Here is a tiny trained network, its code and every weight. The questions are about switching its units off for an input and a target symbol, where a switched-off unit gives its printed mean instead of its output.

import numpy as np


def w(rows, s, z=0):
    codes = np.array(rows[::2]) - 128.0
    scale = np.full(codes.shape[1], s)
    scale[-1] = z or s
    return codes * scale


def norm(h):
    return h / np.sqrt((h * h).mean(-1, keepdims=True) + 1e-5)


def f(y):
    return y / 2 * (1 + np.tanh(0.7978845608 * (y + 0.044715 * y**3)))


def softmax(a):
    e = np.exp(a - a.max(-1, keepdims=True))
    return e / e.sum(-1, keepdims=True)


def log_softmax(a):
    a = a - a.max(-1, keepdims=True)
    return a - np.log(np.exp(a).sum(-1, keepdims=True))


def net(x, mask):
    ids = ['θλπστφψω'.index(c) for c in x.split()]
    T = len(ids)
    res = E[ids] + P[:T]
    r = norm(res)
    for j in range(2):
        rows = slice(2 * j, 2 * j + 2)
        q, k, v = (r @ M[0][rows].T for M in (Q, K, V))
        z = softmax(np.where(np.tri(T) > 0, q @ k.T / 2**0.5, -1e9)) @ v
        o = O[0][rows]
        res = res + np.where(mask[j], z, o[:, -1]) @ o[:, :-1]
    y = f(norm(res) @ A[0][:, :-1].T + A[0][:, -1])
    res = res + np.where(mask[2:6], y, B[0][:, -1]) @ B[0][:, :-1]
    return log_softmax(norm(res)[-1] @ U[:, :-1].T + U[:, -1])


Q, K, V, O, A, B = {}, {}, {}, {}, {}, {}
E = w([
[86,156,52,94,192,148,137],'θ',
[104,148,147,110,146,155,64],'λ',
[89,78,161,69,71,86,89],'π',
[250,222,59,88,63,163,136],'σ',
[145,91,173,125,56,128,66],'τ',
[135,132,94,153,131,89,77],'φ',
[94,110,83,117,94,229,146],'ψ',
[165,87,44,148,57,119,157],'ω',
],0.013)
P = w([
[190,158,166,109,193,127,232],'0',
[114,87,85,26,117,111,1],'1',
[79,126,175,197,183,110,146],'2',
[62,237,236,206,25,101,209],'3',
[110,66,76,102,145,123,14],'4',
[133,145,166,137,137,94,159],'5',
],0.0096)
Q[0] = w([
[123,72,2,91,80,200,11],'head 1',
[228,51,120,50,235,128,45],'head 1',
[16,234,254,156,30,95,241],'head 2',
[148,198,239,248,193,78,247],'head 2',
],0.0071)
K[0] = w([
[176,107,129,60,147,172,254],'head 1',
[177,198,222,82,223,93,104],'head 1',
[139,70,79,189,63,70,86],'head 2',
[75,197,88,207,92,139,69],'head 2',
],0.0099)
V[0] = w([
[175,107,110,166,124,4,131],'head 1',
[119,198,203,87,179,60,73],'head 1',
[94,65,167,79,68,110,153],'head 2',
[39,145,75,69,139,44,185],'head 2',
],0.012)
O[0] = w([
[240,146,142,219,46,11,172,86],'head 1',
[224,106,199,135,250,113,75,167],'head 1',
[153,29,58,146,105,184,146,251],'head 2',
[129,103,66,102,198,69,213,90],'head 2',
],0.012,0.0023)
A[0] = w([
[125,3,177,100,50,97,70,127],'neuron 1',
[90,194,112,77,164,105,2,254],'neuron 2',
[85,178,80,93,209,72,153,133],'neuron 3',
[120,246,128,66,75,135,78,248],'neuron 4',
],0.0086,0.00058)
B[0] = w([
[246,138,2,136,184,173,83,252],'neuron 1',
[173,210,97,141,107,151,245,242],'neuron 2',
[185,184,40,147,65,70,45,182],'neuron 3',
[151,43,176,151,172,163,254,208],'neuron 4',
],0.009,0.0048)
U = w([
[114,178,46,112,188,108,99,80],'θ',
[112,135,180,113,216,184,58,143],'λ',
[126,1,95,159,206,122,139,143],'π',
[188,170,114,178,165,227,201,3],'σ',
[154,124,130,228,97,229,24,111],'τ',
[121,118,196,172,128,55,66,192],'φ',
[29,86,125,125,141,186,83,226],'ψ',
[93,103,95,199,60,107,116,165],'ω',
],0.008,0.0043)

Each question gives the input, a string of symbols that net reads in full, and the target symbol t.
The units are the heads (2 rows each of Q, K, V and O) and the neurons (one row each of A and B). Each row of codes is followed by its name. A weight is (code - 128) times the scale printed after its matrix; where a second scale follows, it is the last column's (O, A, B and U).
mask holds one flag per unit, heads first, then neurons. A switched-off unit (its flag False) gives its mean, the last column of its rows in O or B, instead of its output. The means were averaged over made-up inputs and are rounded, as every weight is.
A unit's drop is (log p(t) with every unit on - log p(t) with that unit switched off) / (log p(t) with every unit on - log p(t) with every unit switched off).
The circuit of an input: a set's keep is (log p(t) with only the set's units on - log p(t) with every unit switched off) / (log p(t) with every unit on - log p(t) with every unit switched off). Starting from all 6 units, units are removed one at a time, each time the one whose removal leaves the highest keep (on an exact tie, the one counted first), for as long as the keep stays at least 0.8.
units of the circuit, in order: the units of the circuit, biggest drop first
k most important neurons: the k neurons with the biggest drops, biggest first
which heads matter: for each layer, one digit per head in row order, 1 if its drop is at least 0.15 and else 0, layers parted by /
drop when u is switched off: that unit's drop, to one decimal
input λ φ π λ, target φ: units of the circuit, in order => head 1; neuron 1
input σ τ π τ π, target σ: 2 most important neurons => neuron 2; neuron 4
input θ φ τ φ τ, target θ: 2 most important neurons => neuron 3; neuron 2
input θ π λ θ σ, target θ: units of the circuit, in order => head 2
input λ σ θ ω φ, target λ: which heads matter => 10
input θ π λ ω λ, target θ: which heads matter => 01
input σ τ φ λ φ, target σ: which heads matter => 01
input λ ψ λ λ, target ψ: which heads matter => 10
input λ π θ ω τ, target λ: drop when head 2 is switched off => 0.1
input π ω σ λ, target ω: drop when head 1 is switched off => 0.6
input λ θ λ π, target π: drop when head 2 is switched off => 0.5
input λ θ ω ω λ λ, target λ: drop when neuron 3 is switched off => 0.0
